Here is a tiny trained network, its code and every weight. The questions are about switching its units off for an input and a class, where a switched-off unit gives its printed mean instead of its output.

import numpy as np


def w(rows, s, z=0):
    codes = np.array(rows[::2]) - 128.0
    scale = np.full(codes.shape[1], s)
    scale[-1] = z or s
    return codes * scale


def norm(h):
    return h / np.sqrt((h * h).mean(-1, keepdims=True) + 1e-5)


def f(y):
    return y / 2 * (1 + np.tanh(0.7978845608 * (y + 0.044715 * y**3)))


def log_softmax(a):
    a = a - a.max(-1, keepdims=True)
    return a - np.log(np.exp(a).sum(-1, keepdims=True))


def net(x, mask):
    res = np.array(x, float).reshape(1, 6) / 4 @ E
    u = 0
    for l in range(2):
        y = f(norm(res) @ A[l][:, :-1].T + A[l][:, -1])
        res = res + np.where(mask[u : u + 10], y, B[l][:, -1]) @ B[l][:, :-1]
        u += 10
    return log_softmax(norm(res)[-1] @ U[:, :-1].T + U[:, -1])


A, B = {}, {}
E = w([
[52,150,117,117,212,41,109],'x0',
[117,160,133,110,147,192,95],'x1',
[158,119,245,55,77,123,99],'x2',
[84,246,155,120,46,153,205],'x3',
[67,149,31,70,224,204,254],'x4',
[44,176,61,83,159,116,100],'x5',
],0.0064)
A[0] = w([
[203,95,216,109,61,160,177,48],'0.n0',
[145,116,155,153,89,122,78,65],'0.n1',
[148,127,91,250,92,126,163,2],'0.n2',
[125,128,134,102,127,78,124,60],'0.n3',
[98,168,151,89,98,109,95,84],'0.n4',
[106,198,170,117,82,151,82,72],'0.n5',
[196,106,198,123,68,185,156,56],'0.n6',
[115,98,125,147,126,115,100,87],'0.n7',
[103,140,106,88,116,163,180,163],'0.n8',
[163,62,145,149,164,147,67,2],'0.n9',
],0.013,0.0033)
B[0] = w([
[215,120,182,23,45,144,174,253],'0.n0',
[114,166,72,76,162,141,210,183],'0.n1',
[147,88,160,253,156,79,188,182],'0.n2',
[135,127,172,102,145,70,163,135],'0.n3',
[87,151,159,169,112,130,87,168],'0.n4',
[128,151,177,179,111,197,68,193],'0.n5',
[180,113,176,54,46,99,172,240],'0.n6',
[140,74,194,135,158,149,130,140],'0.n7',
[126,128,128,90,174,153,166,210],'0.n8',
[164,116,90,125,161,153,41,184],'0.n9',
],0.016,0.0076)
A[1] = w([
[7,121,168,101,90,43,116,106],'1.n0',
[73,85,122,154,96,152,122,59],'1.n1',
[55,208,131,142,81,195,101,53],'1.n2',
[119,51,68,75,87,85,163,120],'1.n3',
[86,87,133,89,111,26,97,129],'1.n4',
[167,80,84,108,161,160,50,84],'1.n5',
[127,83,66,252,63,93,192,3],'1.n6',
[173,98,45,97,167,118,51,86],'1.n7',
[167,119,130,135,187,112,214,100],'1.n8',
[38,166,35,73,165,214,251,66],'1.n9',
],0.012,0.0038)
B[1] = w([
[93,97,102,167,107,209,190,155],'1.n0',
[173,125,252,198,165,149,131,117],'1.n1',
[69,164,126,165,111,96,12,164],'1.n2',
[58,178,155,139,94,149,111,170],'1.n3',
[115,44,143,140,123,172,192,147],'1.n4',
[96,128,156,100,156,16,142,170],'1.n5',
[161,184,37,178,80,54,166,174],'1.n6',
[108,65,149,119,138,87,70,178],'1.n7',
[112,154,81,158,116,116,78,201],'1.n8',
[201,194,115,97,250,211,134,254],'1.n9',
],0.019,0.0091)
U = w([
[93,10,161,90,183,23,61,125],'0',
[179,158,49,232,99,48,180,69],'1',
[162,217,101,78,253,206,113,185],'2',
[45,201,190,186,87,178,4,40],'3',
[206,142,189,13,37,153,174,252],'4',
[47,43,136,157,136,187,188,41],'5',
],0.013,0.0026)

Each question gives the input, the list of numbers given to net, and the class t.
The units are the neurons (one row each of A and B). Each row of codes is followed by its name. A weight is (code - 128) times the scale printed after its matrix; where a second scale follows, it is the last column's (A, B and U).
mask holds one flag per neuron, layer by layer. A switched-off neuron (its flag False) gives its mean, the last column of its row in B, instead of its output. The means were averaged over made-up inputs and are rounded, as every weight is.
A unit's drop is (log p(t) with every unit on - log p(t) with that unit switched off) / (log p(t) with every unit on - log p(t) with every unit switched off).
The circuit of an input: a set's keep is (log p(t) with only the set's units on - log p(t) with every unit switched off) / (log p(t) with every unit on - log p(t) with every unit switched off). Starting from the 12 units with the biggest drops (on a tie, the unit counted first), units are removed one at a time, each time the one whose removal leaves the highest keep (on an exact tie, the one counted first), for as long as the keep stays at least 0.8.
units of the circuit, in order: the units of the circuit, biggest drop first
most important unit: the unit with the biggest drop
top k neurons: the k neurons with the biggest drops, biggest first
k most important neurons of layer l: the k neurons of layer l with the biggest drops, biggest first
drop of u: that unit's drop, to one decimal
input [4,-6,-4,-4,0,-1], class 1: units of the circuit, in order : 1.n6; 0.n0
input [-3,7,-7,2,-2,1], class 1: units of the circuit, in order : 0.n2
input [-5,-1,-5,-6,3,-2], class 1: units of the circuit, in order : 0.n2; 1.n6
input [7,-5,3,-5,-5,3], class 0: top 4 neurons : 0.n9; 0.n6; 1.n7; 1.n5
input [-6,7,-6,8,-3,1], class 3: units of the circuit, in order : 0.n5; 1.n2
input [-2,3,3,-8,-4,-2], class 0: units of the circuit, in order : 0.n9; 1.n5
input [7,-7,0,3,-1,-7], class 1: 2 most important neurons of layer 0 : 0.n6; 0.n2
input [2,6,-6,-3,1,-8], class 1: top 2 neurons : 0.n2; 1.n6
input [0,-1,-3,2,-2,-5], class 1: 2 most important neurons of layer 0 : 0.n2; 0.n8
input [-2,-6,5,5,3,6], class 2: top 2 neurons : 0.n8; 1.n9
input [6,4,-4,-8,2,8], class 0: top 3 neurons : 0.n1; 1.n7; 0.n8
input [7,-2,-3,-3,-7,-3], class 0: drop of 0.n9 : 0.1
input [1,5,6,-4,3,4], class 0: drop of 0.n1 : 0.8
input [-7,6,4,-8,-1,3], class 0: drop of 1.n7 : 0.3
input [3,-6,-3,-5,-3,-3], class 0: most important unit : 0.n9
